Each row has a name. Each question is about the rows just above it.

[ 79  99 120 148 111] : suko
[ 83 112 119  80 111] : tulor
[ 83 120 137 164  93] : fodit
The one value in fodit and suko: => [120]
Which value is in both suko and tulor? => [111]
Which value is in both fodit and tulor? => [83]
The one value in tulor and suko: => [111]
Whose row is [ 79  99 120 148 111]? => suko

[ 99 146 143 141] -> rek
[123 127 129 147] -> gal
[129 127 129 129] -> zep
[ 80 151 149 134] -> nunal
[130 151 149 135] -> Vafer
[ 99 135 141 128] -> saruv
[ 74 159 127 129] -> mize
[120 150 132 135] -> sero
[149 104 117 114] -> magep
[124 137 127 136] -> Nomek
The one value in Vafer and magep: => [149]
Which value is in both Vafer and sero? => [135]
Which value is in both Nomek and gal? => [127]
Where do [129 127 129 129] appear? => zep

[119 118 182 107  73 134] -> dalev
[144 135 148 105 106 145] -> Gud
[115 118 177 111 137 135] -> Zuvon
[102 169 187 117 115 135] -> Nule
[123 143 177 127 135 161] -> riri
[125 130 126 188 117 120] -> Defev
[142 145  98 126 145 142] -> milip
Shared by dalev and Zuvon: => [118]
Shared by milip and Gud: => [145]
Whose row is [125 130 126 188 117 120]? => Defev
The one value in riri and Gud: => [135]
Which value is in both Nule and Defev? => [117]
The one value in Gud and Zuvon: => [135]
Which value is in both Defev and milip? => [126]

[143 151 102 123  92 167 104 167  99  99  79  96 124 164 131 122 179 109
 163] : futiz
[143 151 102 123  92 168 104 168  99  99  79  96 124 105 131 122 179 109
 167] : kavom
[173 146 112  85  65 184 110 123 133 183 140  97 161  94 163 118 133 144
 146] : Susaf
[143 151 192 123  92 168 104 108  99  99  79  96 124 105 131 122 179 109
 163] : podo
[184  68 163 103 118  96 142 178 185  91 168  84  91 124 188 121 152  87
 122] : Gazig
[143 151 102 123  92 168 104 168  99  99  79  96 124 105 131 122 179 109
 167] is in which row? => kavom
The one value in kavom and Susaf: => [123]
[143 151 192 123  92 168 104 108  99  99  79  96 124 105 131 122 179 109
 163] is in which row? => podo
Shared by Susaf and kavom: => [123]
Whose row is [143 151 102 123  92 167 104 167  99  99  79  96 124 164 131 122 179 109
 163]? => futiz
[184  68 163 103 118  96 142 178 185  91 168  84  91 124 188 121 152  87
 122] is in which row? => Gazig

[135 179 174 129 145 128 177 144 138 112 110 142 129 144]  fera
[112 108 119 138 117 146 119 143 135 109 140 136 134 123]  petam
[112 139 119 138 117 146 119 143 135 109 140 144 134 146]  timel
Which row holds [135 179 174 129 145 128 177 144 138 112 110 142 129 144]? => fera
Whose row is [112 108 119 138 117 146 119 143 135 109 140 136 134 123]? => petam
The row with [112 139 119 138 117 146 119 143 135 109 140 144 134 146] is => timel

[131 133 132 163 135 121 138] : vev
[164 157 163 165 167 174 176] : les
[112 100 101 163 106 111 102] : sabig
[111 112 115 109 164 136 109] : Mog
[155 135 102 164 164 163 165] : ran
Which value is in both Mog and ran? => [164]
Which value is in both les and sabig? => [163]
Shared by les and vev: => [163]
Shared by ran and Mog: => [164]
Which value is in both vev and les? => [163]

[120 118 147 127 134 129 142 125 127 123 139 122 128 120 113 130 118 124
 119 123 115 149 136 122 118 113 115 139 144 114 139 132 121 124 121 106
 113 147 140 136 137 123 139 127 139 105 124 123 122 118 113 117 150 136
 101 134 140 137 119 130 135 141]  rosu
[128 126 132 132 130 133 116 127 118 126 129 115 139 131 103 126 126 138
 120 134 130 131 123 121 112 124 114 129 128 111 132 134 127 130 132 120
 125 133 135  88  85 135 126 106 137 118 120 129  95 101 181 141 124 139
 128 149 147 138 127 122 142 153]  Vop
[118 136 131 101 112 120 137 104 151 130 111 136 109 132 139 149 126  99
 120 136 132 106 139 128 128 143 158 132 122 130 132 117 133 116 130 143
 125 115 125 134 123 139 115 118 140 140 152 125 136 121 129 111 137 112
 132 135 137 129 122 133 117 108]  Gikul
[109 137 157 101 117 105 142 105 145 129 119 122 117 119 142 151 127  94
 129 136 130 117 143 133 125 137 158 141 144 121 134 125 137 114 130 127
 111 128 134 147 121 140 119 116 158 120 143 129 127 116 134 111 141 110
 119 148 123 139 125 133 121 124]  nuse
[138 124 122 133 115 118 120 134 119 124 130 123 138 124 136 112 121 139
 138 127 123 127 112 123 124 126 104 132 123 128 116 109 136 155 130 117
 124 140 138 128 127 120 113 122 152 127 141 132 132 120 127 111 134 114
 124 142 146 130 126 131 116 140]  Tel
[128 126 132 132 130 133 116 127 118 124 129 115 139 131 103 126 126 138
 122 134 130 131 123 121 112 124 114 129 128 111 132 134 127 130 132 120
 125 133 135 114 121 124 115 132 125 119 117 125 115 119 139 137 132 122
 119 133 128 132 125 127 135 144]  sinin
[119 146 118  98 114 130 127 101 161 128 104 147 104 141 140 155 128 101
 117 143 135  87 140 135 128 158 170 129 112 136 134 118 139 112 131 157
 139  98 115 124 114 144 110 107 129 156 161 124 140 126 136 113 130 121
 152 127 131 129 124 132 123 102]  mal
[138 124 122 133 115 118 120 134 119 124 130 123 138 124 136 112 121 139
 138 127 123 127 112 123 124 126 104 132 123 128 116 109 136 155 130 117
 124 140 138 128 127 120 142 123 116 128 130 128 120 139 137 144 115 124
 125 116 118 108 142 126 126 108]  dube
[136  90 101 167 148 135 129 166 104 133 153 113 120 121 153  72 147 158
 148  93 125 147 142 125 144 108  90 122 114 152  80 103 120 161  96  98
 131 141 136 140 132 105 124 134  83 144 134 139 120 130 101 126 115 142
 125  86 103  89 122 108 153 120]  Gorit
Whose row is [128 126 132 132 130 133 116 127 118 126 129 115 139 131 103 126 126 138
 120 134 130 131 123 121 112 124 114 129 128 111 132 134 127 130 132 120
 125 133 135  88  85 135 126 106 137 118 120 129  95 101 181 141 124 139
 128 149 147 138 127 122 142 153]? => Vop
Whose row is [120 118 147 127 134 129 142 125 127 123 139 122 128 120 113 130 118 124
 119 123 115 149 136 122 118 113 115 139 144 114 139 132 121 124 121 106
 113 147 140 136 137 123 139 127 139 105 124 123 122 118 113 117 150 136
 101 134 140 137 119 130 135 141]? => rosu
Whose row is [138 124 122 133 115 118 120 134 119 124 130 123 138 124 136 112 121 139
 138 127 123 127 112 123 124 126 104 132 123 128 116 109 136 155 130 117
 124 140 138 128 127 120 142 123 116 128 130 128 120 139 137 144 115 124
 125 116 118 108 142 126 126 108]? => dube
Whose row is [138 124 122 133 115 118 120 134 119 124 130 123 138 124 136 112 121 139
 138 127 123 127 112 123 124 126 104 132 123 128 116 109 136 155 130 117
 124 140 138 128 127 120 113 122 152 127 141 132 132 120 127 111 134 114
 124 142 146 130 126 131 116 140]? => Tel
Where do [109 137 157 101 117 105 142 105 145 129 119 122 117 119 142 151 127  94
 129 136 130 117 143 133 125 137 158 141 144 121 134 125 137 114 130 127
 111 128 134 147 121 140 119 116 158 120 143 129 127 116 134 111 141 110
 119 148 123 139 125 133 121 124] appear? => nuse

[132 144 116 121 126 143 136 120 138 121 137 141 131 129 125 110 137 119
 127 125 140 124  93 119 119 139] -> retid
[111 107 116 121 150 116 119 136 108 114 116 109 120 117 137 118 110 134
 133 147 165 135 129 117 116 134] -> Nutaf
[148 120 136 129  99 136 141 114 133 138 131 142 134 135 113 149 151 115
 124 125  94 133 128 144 141 114] -> sema
[137 149 117 121 119 148 119 116 143 123 140 147 133 131 122 111 144 140
 125 122 134 101 128 120 121 139] -> kof
[134 130 136 129  99 136 141 114 133 138 131 142 134 135 113 149 151 111
 122 125  94 133 126 144 141 114] -> Fam
[148 136 135 129  99 139 139 114 137 138 134 145 135 136 113 145 151 104
 122 122 110 128 126 142 133 117] -> nos
[138 107 137 130 111 119 144 124 115 135 117 123 127 128 118 157 136 125
 125 139 106 154 126 146 141 109] -> kas
[145 122 137  94 102 130 143 117 127 138 126 136 132 133 114 153 146 112
 123 130  96 142 126 146 142 111] -> liki
[100  74 109 116 162  98 119 143  81 104  97  87 111 106 140 123  97 129
 105 172 191 158 128 117 111 129] -> duzo
Which row holds [145 122 137  94 102 130 143 117 127 138 126 136 132 133 114 153 146 112
 123 130  96 142 126 146 142 111]? => liki
[100  74 109 116 162  98 119 143  81 104  97  87 111 106 140 123  97 129
 105 172 191 158 128 117 111 129] is in which row? => duzo
The row with [134 130 136 129  99 136 141 114 133 138 131 142 134 135 113 149 151 111
 122 125  94 133 126 144 141 114] is => Fam
Where do [148 120 136 129  99 136 141 114 133 138 131 142 134 135 113 149 151 115
 124 125  94 133 128 144 141 114] appear? => sema
Whose row is [137 149 117 121 119 148 119 116 143 123 140 147 133 131 122 111 144 140
 125 122 134 101 128 120 121 139]? => kof

[163 162  88 107 103 128 156 163 156] = todib
[163 161  88 107 156 128 156 162 162] = toz
[162 161  88 155 103 128 156 162 169] = tunin
Whose row is [163 161  88 107 156 128 156 162 162]? => toz
Whose row is [163 162  88 107 103 128 156 163 156]? => todib

[172 152 151 194]  famet
[152 173 153 133]  gur
[110 159 150 121]  Sos
[110 172 108 150]  nevor
[106 114 108 147]  daki
[125 147 137 157]  dotol
The one value in gur and famet: => [152]
Where do [106 114 108 147] appear? => daki
The one value in famet and gur: => [152]
Which value is in both famet and nevor? => [172]
Shared by dotol and daki: => [147]

[141 138  92 158 127]  midef
[141  87 153 143 123]  Vepan
[134 100  71 119 163]  lupep
[132 144 104  99 140]  nozon
[141  87 153 144 100]  Fut
[128 131 115 126 132]  Zilu
[143 129 123 137 116]  rupu
[ 98 142 126 140 116]  fimuf
[144  82 191 147  87]  Ripu
[126 120 130 102 142]  dusi
[128  82 129 135 105]  vamag
[ 94 164  82  92 172]  sinot
The one value in Fut and lupep: => [100]
The one value in vamag and rupu: => [129]
The one value in Vepan and midef: => [141]
Whose row is [ 98 142 126 140 116]? => fimuf
The one value in Zilu and vamag: => [128]
Shared by Zilu and dusi: => [126]
Shared by Ripu and Vepan: => [87]

[148 133 125 123 102 122 122 129  97 125 127 140 127 117 145 122 175 125
 174 145 167 149 123 136] -> sonok
[118 107 138 111 129 127 137 153 116 123 130 126 170 171 106  90 112 146
 119 174 126 124 117 126] -> tebi
[150 107 146 104 131 107 149 156 112 122 132 125 168 170 126  91 105 147
 119 175 124 125 122 142] -> Zusub
Where do [150 107 146 104 131 107 149 156 112 122 132 125 168 170 126  91 105 147
 119 175 124 125 122 142] appear? => Zusub
Which row holds [118 107 138 111 129 127 137 153 116 123 130 126 170 171 106  90 112 146
 119 174 126 124 117 126]? => tebi
Whose row is [148 133 125 123 102 122 122 129  97 125 127 140 127 117 145 122 175 125
 174 145 167 149 123 136]? => sonok

[131 142 114 107 153 116 116 113 137 144 155] : Mebe
[104 187 145 151 147 145 146 184 125 137 132] : rab
[123 160 127 127 159 125 144 142 116 137 117] : lani
[158 125 104 115 117 128 112 112 155 150 124] : dos
[143 142 114 107 153 116 116 113 128 142 100] : fuduk
[131 125 104 115 117 154 143 182 153 144 157] : sabo
[135 122 102 125 118 125 115 108 152 148 125] : Vivit
[117 154 126 126 128 157 111 144 147 145 117] : rutoz
[131 125 104 115 117 154 143 182 153 144 157] is in which row? => sabo
The one value in dos and Mebe: => [155]
The one value in rutoz and fuduk: => [128]

[130 142 115 119]  Leba
[143 138 142 144]  Puvi
[157 140  74 118]  meref
[ 97 143  74 122]  vikim
[138  74  74 120]  laga
[ 75 134  74 143]  Mufi
[130 112  74 162]  Vak
Which value is in both Leba and Puvi? => [142]
The one value in Puvi and Mufi: => [143]
Which value is in both Puvi and Leba? => [142]
Which value is in both laga and Puvi? => [138]
The one value in Vak and meref: => [74]
The one value in Mufi and laga: => [74]

[125 133 129 123  97 134 110 132 113 122 127 135 136 131 137 160 140 119
 126 108 114 124] -> megu
[ 97 117 164 115 137 117 130 154 188 130 101 152 114  83 142 105  77 152
 109  88 110 157] -> fimaz
[120 130 131 149 153 153 138 143 102 137 131 151 123 138 114 157 169 126
 106 128 161 153] -> Pep
[137 125 138 120 145 147 132 133 114 111 103 144 128 131 113 136 130 125
 124 146 101 113] -> pap
The row with [ 97 117 164 115 137 117 130 154 188 130 101 152 114  83 142 105  77 152
 109  88 110 157] is => fimaz

[110 148 119 109  96 125  94] -> pove
[130 103 124 109 156 125 128] -> Pufak
[105 135 124 139  86 121  91] -> Vek
[124 124 111 143 122 132  88] -> Kupes
[ 76 125  89 148  92 118 127] -> Ger
[130 125  96 109 156 110 137] -> Luvi
[145 110  98 143 122 132  88] -> tulug
[157 126 102 109 113 156  86] -> Tepe
Whose row is [124 124 111 143 122 132  88]? => Kupes
Which value is in both pove and tulug? => [110]
Which value is in both Tepe and pove? => [109]
Shared by Ger and Pufak: => [125]
Shared by pove and Tepe: => [109]
Whose row is [130 103 124 109 156 125 128]? => Pufak
Which value is in both Tepe and Vek? => [86]

[113 119 145 114 136 145 111 124 115] -> veliv
[142 167 147 142  96 122 120 119 146] -> pigok
[119 107 139 128 113 140 120 122 126] -> Zoti
[126 102 150 139 108 159 132 114 127] -> Kat
[129 108 146 122 117 135 126 108 126] -> mitu
[120 107 134 133 114 132 126 122 130] -> Sebo
[159 152 102 159 131 126 127 176 116] -> zitop
Which value is in both mitu and zitop? => [126]
The one value in zitop and Zoti: => [126]
Shared by Sebo and zitop: => [126]
Which value is in both Zoti and zitop? => [126]
Which row holds [142 167 147 142  96 122 120 119 146]? => pigok
The one value in veliv and pigok: => [119]

[130 133 110  84 118 122 109] : ren
[108 116  81  78 144 120 153] : koza
[141  97 124 147  81  86 126] : keku
[125 125 144 129 113 119  89] : Bito
[135 140 121  87 105 137 118] : vad
[118 133 100 129 163  99 175] : fab
[135 134 127 133 120 137 137] : som
[114 106 146 129 107 119 168] : kivi
[124 107 133 171 119 122 171] : Geral
[148 160 147 166 169  90 170] : tebof
[157  89 127 149  71  74  95] : zizem
Which value is in both ren and vad? => [118]
Shared by koza and keku: => [81]

[ 96 103  70 104 125] -> zasod
[114 124  71 103 104] -> zun
[102  70 163 124 139] -> Loze
Shared by Loze and zun: => [124]
Shared by zun and Loze: => [124]
Shared by Loze and zasod: => [70]
The one value in zasod and Loze: => [70]
The row with [114 124  71 103 104] is => zun

[154 108 151  87] : Fibe
[136 109  77 144] : Sek
[109 128  83 162] : Gad
[123 140 182 105] : rebif
[148 100  83 128] : Taf
[119 125  80 160] : pano
[139 106 108 140] : zimuk
[153 151  89 121] : fofak
[ 93 152 152 169] : sefid
Where do [123 140 182 105] appear? => rebif
Which value is in both Fibe and zimuk? => [108]
Shared by Fibe and fofak: => [151]

